Here is a tiny trained network, its code and every weight. The questions are about switching its units off for an input and a target symbol, where a switched-off unit gives its printed mean instead of its output.

import numpy as np


def w(rows, s, z=0):
    codes = np.array(rows[::2]) - 128.0
    scale = np.full(codes.shape[1], s)
    scale[-1] = z or s
    return codes * scale


def norm(h):
    return h / np.sqrt((h * h).mean(-1, keepdims=True) + 1e-5)


def f(y):
    return y / 2 * (1 + np.tanh(0.7978845608 * (y + 0.044715 * y**3)))


def softmax(a):
    e = np.exp(a - a.max(-1, keepdims=True))
    return e / e.sum(-1, keepdims=True)


def log_softmax(a):
    a = a - a.max(-1, keepdims=True)
    return a - np.log(np.exp(a).sum(-1, keepdims=True))


def net(x, mask):
    ids = ['βδζηθμφω'.index(c) for c in x.split()]
    T = len(ids)
    res = E[ids] + P[:T]
    u = 0
    for l in range(2):
        q, k, v = (norm(res) @ M[l].T for M in (Q, K, V))
        z = softmax(np.where(np.tri(T) > 0, q @ k.T / 2**0.5, -1e9)) @ v
        res = res + np.where(mask[u], z, O[l][:, -1]) @ O[l][:, :-1]
        u += 1
        y = f(norm(res) @ A[l][:, :-1].T + A[l][:, -1])
        res = res + np.where(mask[u : u + 12], y, B[l][:, -1]) @ B[l][:, :-1]
        u += 12
    return log_softmax(norm(res)[-1] @ U[:, :-1].T + U[:, -1])


Q, K, V, O, A, B = {}, {}, {}, {}, {}, {}
E = w([
[104,106,103,45,220,55],'β',
[122,120,75,19,116,123],'δ',
[32,70,254,147,150,111],'ζ',
[24,49,141,105,70,71],'η',
[127,113,197,79,104,222],'θ',
[192,111,75,212,155,102],'μ',
[44,93,85,123,135,174],'φ',
[33,110,80,102,211,122],'ω',
],0.0064)
P = w([
[103,254,97,143,123,115],'0',
[126,149,102,147,156,129],'1',
[134,131,110,142,141,127],'2',
[143,120,113,135,134,131],'3',
[157,107,102,130,129,135],'4',
[157,97,103,125,128,140],'5',
[161,88,102,125,120,145],'6',
[162,78,107,121,117,143],'7',
],0.0052)
Q[0] = w([
[29,23,67,111,163,173],'0.h1',
[241,209,155,255,103,87],'0.h1',
],0.0053)
K[0] = w([
[186,137,218,166,127,249],'0.h1',
[77,192,47,168,187,1],'0.h1',
],0.0056)
V[0] = w([
[105,117,77,184,175,2],'0.h1',
[86,139,33,151,111,95],'0.h1',
],0.0037)
O[0] = w([
[3,126,75,145,157,91,2],'0.h1',
[73,126,44,170,62,49,104],'0.h1',
],0.0052,0.00097)
A[0] = w([
[224,67,112,137,89,95,142],'0.n1',
[189,73,163,149,56,114,87],'0.n2',
[188,192,75,166,115,65,2],'0.n3',
[153,71,85,147,95,57,36],'0.n4',
[129,162,122,255,124,67,133],'0.n5',
[174,116,180,133,131,192,80],'0.n6',
[146,137,152,155,149,119,42],'0.n7',
[151,182,146,92,181,131,121],'0.n8',
[141,120,193,150,125,129,107],'0.n9',
[96,78,118,108,108,89,54],'0.n10',
[177,175,120,117,40,230,45],'0.n11',
[71,165,71,122,140,146,107],'0.n12',
],0.0068,0.0025)
B[0] = w([
[94,163,172,198,213,152,161],'0.n1',
[169,178,90,133,193,170,144],'0.n2',
[138,201,141,115,204,175,103],'0.n3',
[96,141,97,4,162,69,133],'0.n4',
[148,184,251,196,144,174,155],'0.n5',
[177,213,101,149,111,54,197],'0.n6',
[88,139,109,88,138,136,86],'0.n7',
[91,53,102,162,112,112,145],'0.n8',
[99,181,7,89,139,126,149],'0.n9',
[140,120,89,78,83,128,178],'0.n10',
[56,77,120,153,176,28,159],'0.n11',
[220,102,88,147,125,123,251],'0.n12',
],0.0045,0.0024)
Q[1] = w([
[82,120,164,161,71,145],'1.h1',
[254,173,157,122,140,142],'1.h1',
],0.012)
K[1] = w([
[139,82,125,164,190,195],'1.h1',
[96,254,92,166,100,86],'1.h1',
],0.009)
V[1] = w([
[166,113,255,82,211,30],'1.h1',
[54,56,172,254,43,156],'1.h1',
],0.0042)
O[1] = w([
[103,238,28,61,168,49,6],'1.h1',
[62,163,7,133,112,255,171],'1.h1',
],0.0062,0.0023)
A[1] = w([
[114,61,164,151,190,112,91],'1.n1',
[121,138,202,147,71,253,253],'1.n2',
[57,206,109,131,132,52,110],'1.n3',
[73,107,121,83,101,157,108],'1.n4',
[70,96,88,170,115,86,31],'1.n5',
[97,198,96,102,139,246,219],'1.n6',
[152,118,201,69,54,109,114],'1.n7',
[197,76,156,153,214,147,51],'1.n8',
[214,142,24,90,46,108,132],'1.n9',
[90,60,226,170,108,139,32],'1.n10',
[45,104,104,209,199,102,26],'1.n11',
[201,177,165,127,221,181,171],'1.n12',
],0.0066,0.0018)
B[1] = w([
[195,162,145,79,120,136,196],'1.n1',
[145,75,101,59,205,99,255],'1.n2',
[178,2,103,93,151,101,159],'1.n3',
[124,146,135,93,94,111,181],'1.n4',
[147,188,83,90,104,146,169],'1.n5',
[128,150,224,155,128,132,231],'1.n6',
[96,156,90,70,133,194,151],'1.n7',
[100,171,142,57,100,157,199],'1.n8',
[172,156,208,183,105,123,151],'1.n9',
[168,162,76,194,75,136,189],'1.n10',
[185,173,133,54,119,161,207],'1.n11',
[56,181,63,184,65,80,190],'1.n12',
],0.0068,0.0036)
U = w([
[30,141,201,83,208,185,104],'β',
[110,178,146,230,139,155,253],'δ',
[141,81,108,116,204,35,122],'ζ',
[129,181,161,133,107,116,39],'η',
[149,39,135,212,158,193,199],'θ',
[197,118,253,137,47,126,119],'μ',
[24,134,74,114,42,131,106],'φ',
[205,186,47,83,137,205,84],'ω',
],0.0069,0.0039)

Each question gives the input, a string of symbols that net reads in full, and the target symbol t.
The units are the heads (2 rows each of Q, K, V and O) and the neurons (one row each of A and B). Each row of codes is followed by its name. A weight is (code - 128) times the scale printed after its matrix; where a second scale follows, it is the last column's (O, A, B and U).
mask holds one flag per unit, layer by layer, with each layer's heads first. A switched-off unit (its flag False) gives its mean, the last column of its rows in O or B, instead of its output. The means were averaged over made-up inputs and are rounded, as every weight is.
A unit's drop is (log p(t) with every unit on - log p(t) with that unit switched off) / (log p(t) with every unit on - log p(t) with every unit switched off).
The circuit of an input: a set's keep is (log p(t) with only the set's units on - log p(t) with every unit switched off) / (log p(t) with every unit on - log p(t) with every unit switched off). Starting from the 12 units with the biggest drops (on a tie, the unit counted first), units are removed one at a time, each time the one whose removal leaves the highest keep (on an exact tie, the one counted first), for as long as the keep stays at least 0.8.
circuit, biggest first: the units of the circuit, biggest drop first
most important unit: the unit with the biggest drop
top k neurons: the k neurons with the biggest drops, biggest first
top k neurons in layer l: the k neurons of layer l with the biggest drops, biggest first
input θ β φ θ, target ζ: circuit, biggest first	[0.n11; 1.h1; 0.n6]
input μ β ζ ζ θ ω φ ω, target φ: most important unit	1.n12
input δ β ζ ζ μ, target δ: circuit, biggest first	[1.n12; 0.n1]
input ω β ω ω ζ ζ, target β: top 2 neurons in layer 0	[0.n4; 0.n11]
input η ω ω ζ β ζ, target ζ: top 4 neurons in layer 0	[0.n12; 0.n9; 0.n6; 0.n8]
input δ μ δ β θ ζ η φ, target μ: circuit, biggest first	[1.h1; 0.h1]
input φ ζ β ζ, target ζ: circuit, biggest first	[1.h1; 1.n3]
input ω δ ζ η θ, target ω: top 2 neurons	[1.n2; 1.n8]
input η ζ β ζ ζ θ φ, target β: top 3 neurons in layer 1	[1.n2; 1.n6; 1.n8]
input θ ζ δ β φ, target ζ: top 2 neurons	[0.n11; 1.n3]
input ζ δ η ω ζ φ η θ, target δ: top 2 neurons	[0.n6; 1.n12]
input θ η μ, target ζ: circuit, biggest first	[0.h1; 0.n4]
input η θ φ, target β: top 3 neurons	[1.n2; 1.n6; 0.n12]
input θ ω β ζ β ζ η η, target ζ: top 2 neurons	[0.n1; 0.n2]
input φ μ ω β ω ω β θ, target θ: most important unit	1.h1
input ζ ζ ω ζ μ, target δ: top 3 neurons in layer 1	[1.n12; 1.n6; 1.n2]
input ζ μ ζ φ ζ, target θ: top 2 neurons	[0.n12; 1.n10]
input φ φ θ ω ω, target θ: circuit, biggest first	[1.h1; 0.h1; 1.n11]
input η ω ω ω θ ω, target β: top 2 neurons in layer 1	[1.n2; 1.n6]
input ζ θ ω, target δ: top 2 neurons	[0.n6; 1.n6]
input μ ω η β θ η φ, target φ: most important unit	1.n12
input ω μ φ ω θ, target ω: top 4 neurons in layer 1	[1.n2; 1.n8; 1.n12; 1.n10]
input μ ω ζ θ β η μ ζ, target φ: top 2 neurons	[1.n12; 0.n5]
input ω ζ ω φ ω β ζ, target ω: top 2 neurons in layer 1	[1.n10; 1.n2]
input μ ζ ζ η θ β, target φ: top 2 neurons	[1.n12; 0.n5]
input ζ φ θ μ δ ω ζ, target δ: top 2 neurons	[0.n6; 0.n9]
